Below are the code and all the weights of a small trained network. Each question names an input and a class and asks about switching units off, where a switched-off unit gives its printed mean instead of its output.

import numpy as np


def w(rows, s, z=0):
    codes = np.array(rows[::2]) - 128.0
    scale = np.full(codes.shape[1], s)
    scale[-1] = z or s
    return codes * scale


def norm(h):
    return h / np.sqrt((h * h).mean(-1, keepdims=True) + 1e-5)


def f(y):
    return np.maximum(y, 0)


def log_softmax(a):
    a = a - a.max(-1, keepdims=True)
    return a - np.log(np.exp(a).sum(-1, keepdims=True))


def net(x, mask):
    res = np.array(x, float).reshape(1, 3) / 4 @ E
    u = 0
    for l in range(4):
        y = f(norm(res) @ A[l][:, :-1].T + A[l][:, -1])
        res = res + np.where(mask[u : u + 4], y, B[l][:, -1]) @ B[l][:, :-1]
        u += 4
    return log_softmax(norm(res)[-1] @ U[:, :-1].T + U[:, -1])


A, B = {}, {}
E = w([
[25,172,38,6,89,252,130,131,144],'x0',
[105,136,134,160,119,123,145,90,65],'x1',
[201,1,83,178,61,234,171,95,163],'x2',
],0.0047)
A[0] = w([
[147,144,125,92,182,104,21,200,72,4],'L0N0',
[74,146,153,129,113,182,138,12,2,94],'L0N1',
[163,84,182,113,142,93,160,127,58,100],'L0N2',
[215,151,147,17,144,158,93,199,233,74],'L0N3',
],0.0052,0.0033)
B[0] = w([
[55,169,213,249,169,141,70,95,119,199],'L0N0',
[126,3,115,103,130,129,42,204,37,213],'L0N1',
[119,75,127,173,88,110,122,196,119,210],'L0N2',
[115,2,98,136,97,100,8,133,44,252],'L0N3',
],0.0071,0.0031)
A[1] = w([
[80,165,68,36,87,136,146,127,132,94],'L1N0',
[158,141,116,69,141,144,202,2,195,1],'L1N1',
[106,56,140,171,122,124,111,111,97,148],'L1N2',
[96,213,90,96,170,95,138,112,82,116],'L1N3',
],0.0077,0.0054)
B[1] = w([
[154,96,107,128,68,79,237,177,122,176],'L1N0',
[2,129,84,118,198,112,123,101,183,128],'L1N1',
[144,167,95,123,156,131,89,141,90,253],'L1N2',
[101,111,192,134,212,159,116,56,159,166],'L1N3',
],0.0082,0.0074)
A[2] = w([
[106,158,60,126,215,161,48,189,18,144],'L2N0',
[178,158,124,196,135,65,225,163,136,4],'L2N1',
[213,218,185,172,162,65,177,92,187,161],'L2N2',
[254,218,86,235,181,26,227,128,127,153],'L2N3',
],0.0039,0.0034)
B[2] = w([
[240,192,85,190,159,120,135,148,224,255],'L2N0',
[107,61,182,3,58,109,155,171,101,138],'L2N1',
[127,129,114,86,79,141,240,92,133,167],'L2N2',
[61,105,130,44,102,151,195,161,188,197],'L2N3',
],0.0065,0.0056)
A[3] = w([
[180,59,112,187,80,247,160,14,167,183],'L3N0',
[106,67,82,131,97,143,125,71,253,61],'L3N1',
[165,139,126,177,78,203,143,54,130,5],'L3N2',
[196,51,207,145,92,6,103,123,114,104],'L3N3',
],0.0068,0.002)
B[3] = w([
[43,184,254,145,202,42,116,75,159,254],'L3N0',
[188,198,89,137,129,114,103,168,75,178],'L3N1',
[98,180,142,103,191,128,91,151,132,158],'L3N2',
[88,87,52,66,80,203,109,109,73,237],'L3N3',
],0.0078,0.0056)
U = w([
[10,206,240,119,249,19,132,42,168,179],'0',
[37,22,81,41,45,116,232,185,83,165],'1',
[104,56,75,140,178,106,2,157,30,197],'2',
[215,198,49,201,165,145,148,157,210,152],'3',
[223,186,235,84,47,231,205,21,190,2],'4',
[184,200,189,124,61,232,234,24,177,2],'5',
],0.0091,0.0069)

Each question gives the input, the list of numbers given to net, and the class t.
The units are the neurons (one row each of A and B). Each row of codes is followed by its name. A weight is (code - 128) times the scale printed after its matrix; where a second scale follows, it is the last column's (A, B and U).
mask holds one flag per neuron, layer by layer. A switched-off neuron (its flag False) gives its mean, the last column of its row in B, instead of its output. The means were averaged over made-up inputs and are rounded, as every weight is.
A unit's drop is (log p(t) with every unit on - log p(t) with that unit switched off) / (log p(t) with every unit on - log p(t) with every unit switched off).
The circuit of an input: a set's keep is (log p(t) with only the set's units on - log p(t) with every unit switched off) / (log p(t) with every unit on - log p(t) with every unit switched off). Starting from the 12 units with the biggest drops (on a tie, the unit counted first), units are removed one at a time, each time the one whose removal leaves the highest keep (on an exact tie, the one counted first), for as long as the keep stays at least 0.8.
units of the circuit, in order: the units of the circuit, biggest drop first
k most important neurons of layer l: the k neurons of layer l with the biggest drops, biggest first
drop of u: that unit's drop, to one decimal
input [-2,1,-2], class 3: units of the circuit, in order	(L3N0, L2N0)
input [8,0,-4], class 1: units of the circuit, in order	(L1N0)
input [-7,4,5], class 1: units of the circuit, in order	(L3N3, L0N3, L2N3)
input [1,-1,3], class 3: 2 most important neurons of layer 1	(L1N2, L1N3)
input [2,-2,-2], class 3: 2 most important neurons of layer 0	(L0N3, L0N1)
input [-4,-5,5], class 0: 2 most important neurons of layer 0	(L0N1, L0N3)
input [-5,4,4], class 1: 2 most important neurons of layer 2	(L2N3, L2N1)
input [0,-2,-2], class 3: 2 most important neurons of layer 0	(L0N1, L0N2)
input [-4,-2,-1], class 1: 2 most important neurons of layer 0	(L0N3, L0N1)
input [1,2,3], class 3: 2 most important neurons of layer 1	(L1N2, L1N3)
input [-3,-3,3], class 3: 3 most important neurons of layer 1	(L1N0, L1N2, L1N3)
input [8,-1,8], class 0: 3 most important neurons of layer 3	(L3N0, L3N3, L3N2)
input [2,5,-4], class 2: drop of L3N0	1.3
input [3,3,0], class 3: units of the circuit, in order	(L2N0)
input [3,-6,8], class 0: drop of L3N0	1.0
input [8,1,-6], class 1: drop of L3N0	1.3
input [-3,-2,0], class 3: 2 most important neurons of layer 1	(L1N0, L1N2)
input [-5,-7,-3], class 2: 2 most important neurons of layer 0	(L0N3, L0N0)
